Below is a small trained network, with its code and all its weights. Each question gives an input and a class and asks what happens when units are switched off, that is, made to give their printed mean instead of their output.

import numpy as np


def w(rows, s, z=0):
    codes = np.array(rows[::2]) - 128.0
    scale = np.full(codes.shape[1], s)
    scale[-1] = z or s
    return codes * scale


def norm(h):
    return h / np.sqrt((h * h).mean(-1, keepdims=True) + 1e-5)


def f(y):
    return np.maximum(y, 0)


def log_softmax(a):
    a = a - a.max(-1, keepdims=True)
    return a - np.log(np.exp(a).sum(-1, keepdims=True))


def net(x, mask):
    res = np.array(x, float).reshape(1, 6) / 4 @ E
    u = 0
    for l in range(2):
        y = f(norm(res) @ A[l][:, :-1].T + A[l][:, -1])
        res = res + np.where(mask[u : u + 7], y, B[l][:, -1]) @ B[l][:, :-1]
        u += 7
    return log_softmax(norm(res)[-1] @ U[:, :-1].T + U[:, -1])


A, B = {}, {}
E = w([
[184,178,137,128,95,150,176,106,134],'x0',
[158,250,146,141,54,215,100,188,77],'x1',
[43,103,149,46,80,55,70,160,45],'x2',
[158,74,178,185,146,125,176,195,174],'x3',
[49,132,72,208,58,172,177,213,106],'x4',
[174,120,81,61,167,74,161,163,115],'x5',
],0.002)
A[0] = w([
[2,57,146,207,104,160,35,54,155,97],'L0N0',
[119,93,94,4,162,13,150,107,79,96],'L0N1',
[114,132,116,146,130,139,128,132,119,59],'L0N2',
[204,133,154,97,221,96,194,81,172,12],'L0N3',
[148,233,101,143,99,218,102,55,120,123],'L0N4',
[53,161,69,115,44,155,95,221,16,115],'L0N5',
[59,36,49,225,139,114,240,176,169,6],'L0N6',
],0.0027,0.0015)
B[0] = w([
[115,131,148,55,123,44,55,135,90,212],'L0N0',
[121,85,65,90,179,109,105,58,137,247],'L0N1',
[138,123,125,124,132,129,128,129,130,130],'L0N2',
[82,139,151,122,73,126,73,158,81,199],'L0N3',
[142,120,56,151,150,159,116,144,142,235],'L0N4',
[97,146,218,168,69,115,140,156,128,255],'L0N5',
[253,121,66,128,145,185,164,144,158,210],'L0N6',
],0.0044,0.0026)
A[1] = w([
[157,203,181,85,103,170,66,84,95,135],'L1N0',
[154,209,164,144,111,142,196,218,94,8],'L1N1',
[79,8,93,173,158,81,146,197,153,58],'L1N2',
[182,158,32,173,221,228,132,62,182,54],'L1N3',
[174,67,236,108,197,83,86,156,155,66],'L1N4',
[98,112,99,254,70,199,186,134,159,15],'L1N5',
[176,231,143,153,84,220,146,51,139,84],'L1N6',
],0.0033,0.0013)
B[1] = w([
[156,96,55,201,152,175,182,164,178,223],'L1N0',
[95,142,112,74,95,118,5,95,100,200],'L1N1',
[219,250,53,72,107,202,143,124,86,194],'L1N2',
[12,24,162,172,211,65,203,119,118,252],'L1N3',
[210,189,175,195,72,192,107,100,192,210],'L1N4',
[250,139,62,25,156,123,132,138,115,214],'L1N5',
[228,77,21,94,148,132,192,207,127,234],'L1N6',
],0.0034,0.0028)
U = w([
[164,126,252,188,135,128,103,78,193,129],'0',
[2,119,179,101,78,52,124,141,69,131],'1',
[51,169,195,149,138,132,200,85,133,3],'2',
[167,88,78,182,199,155,228,132,159,159],'3',
[52,182,178,198,74,158,82,146,103,133],'4',
[120,96,89,51,193,60,81,29,126,155],'5',
[185,175,87,118,70,170,114,190,104,160],'6',
[60,155,192,141,138,131,186,93,137,15],'7',
],0.0096,0.0051)

Each question gives the input, the list of numbers given to net, and the class t.
The units are the neurons (one row each of A and B). Each row of codes is followed by its name. A weight is (code - 128) times the scale printed after its matrix; where a second scale follows, it is the last column's (A, B and U).
mask holds one flag per neuron, layer by layer. A switched-off neuron (its flag False) gives its mean, the last column of its row in B, instead of its output. The means were averaged over made-up inputs and are rounded, as every weight is.
A unit's drop is (log p(t) with every unit on - log p(t) with that unit switched off) / (log p(t) with every unit on - log p(t) with every unit switched off).
unit that matters most: the unit with the biggest drop
top k neurons: the k neurons with the biggest drops, biggest first
top k neurons in layer l: the k neurons of layer l with the biggest drops, biggest first
drop when u is switched off: that unit's drop, to one decimal
input [-8,-1,2,8,6,6], class 6: unit that matters most -> L1N2
input [-5,-4,-3,2,1,-6], class 0: top 2 neurons -> [L0N0 L1N4]
input [-8,-5,-5,-2,1,-7], class 0: top 2 neurons in layer 1 -> [L1N4 L1N6]
input [-7,-1,-4,6,-2,-4], class 0: top 4 neurons -> [L0N0 L1N4 L1N6 L0N4]
input [0,-6,-8,-2,-5,-4], class 0: top 3 neurons in layer 0 -> [L0N3 L0N6 L0N1]
input [3,-4,-6,-2,-2,8], class 5: top 2 neurons in layer 0 -> [L0N3 L0N6]
input [0,-5,-7,-1,-7,-4], class 0: top 4 neurons -> [L1N4 L0N3 L0N6 L0N1]
input [0,-2,-1,0,-6,-7], class 0: top 2 neurons -> [L1N4 L0N1]
input [-8,-7,8,4,8,3], class 6: top 2 neurons in layer 1 -> [L1N2 L1N3]
input [7,4,-1,-8,-2,7], class 3: top 2 neurons in layer 0 -> [L0N0 L0N4]
input [6,6,-1,-7,-3,6], class 3: top 3 neurons in layer 0 -> [L0N4 L0N0 L0N3]
input [-5,5,-2,-3,3,5], class 4: top 2 neurons in layer 1 -> [L1N1 L1N2]
input [7,2,8,-2,5,5], class 1: drop when L1N4 is switched off -> 0.1
input [3,1,0,-3,-5,-7], class 3: unit that matters most -> L1N0
input [7,-4,5,7,7,-5], class 6: drop when L1N4 is switched off -> 0.0
input [-5,6,5,1,-6,-3], class 0: drop when L0N3 is switched off -> 0.2
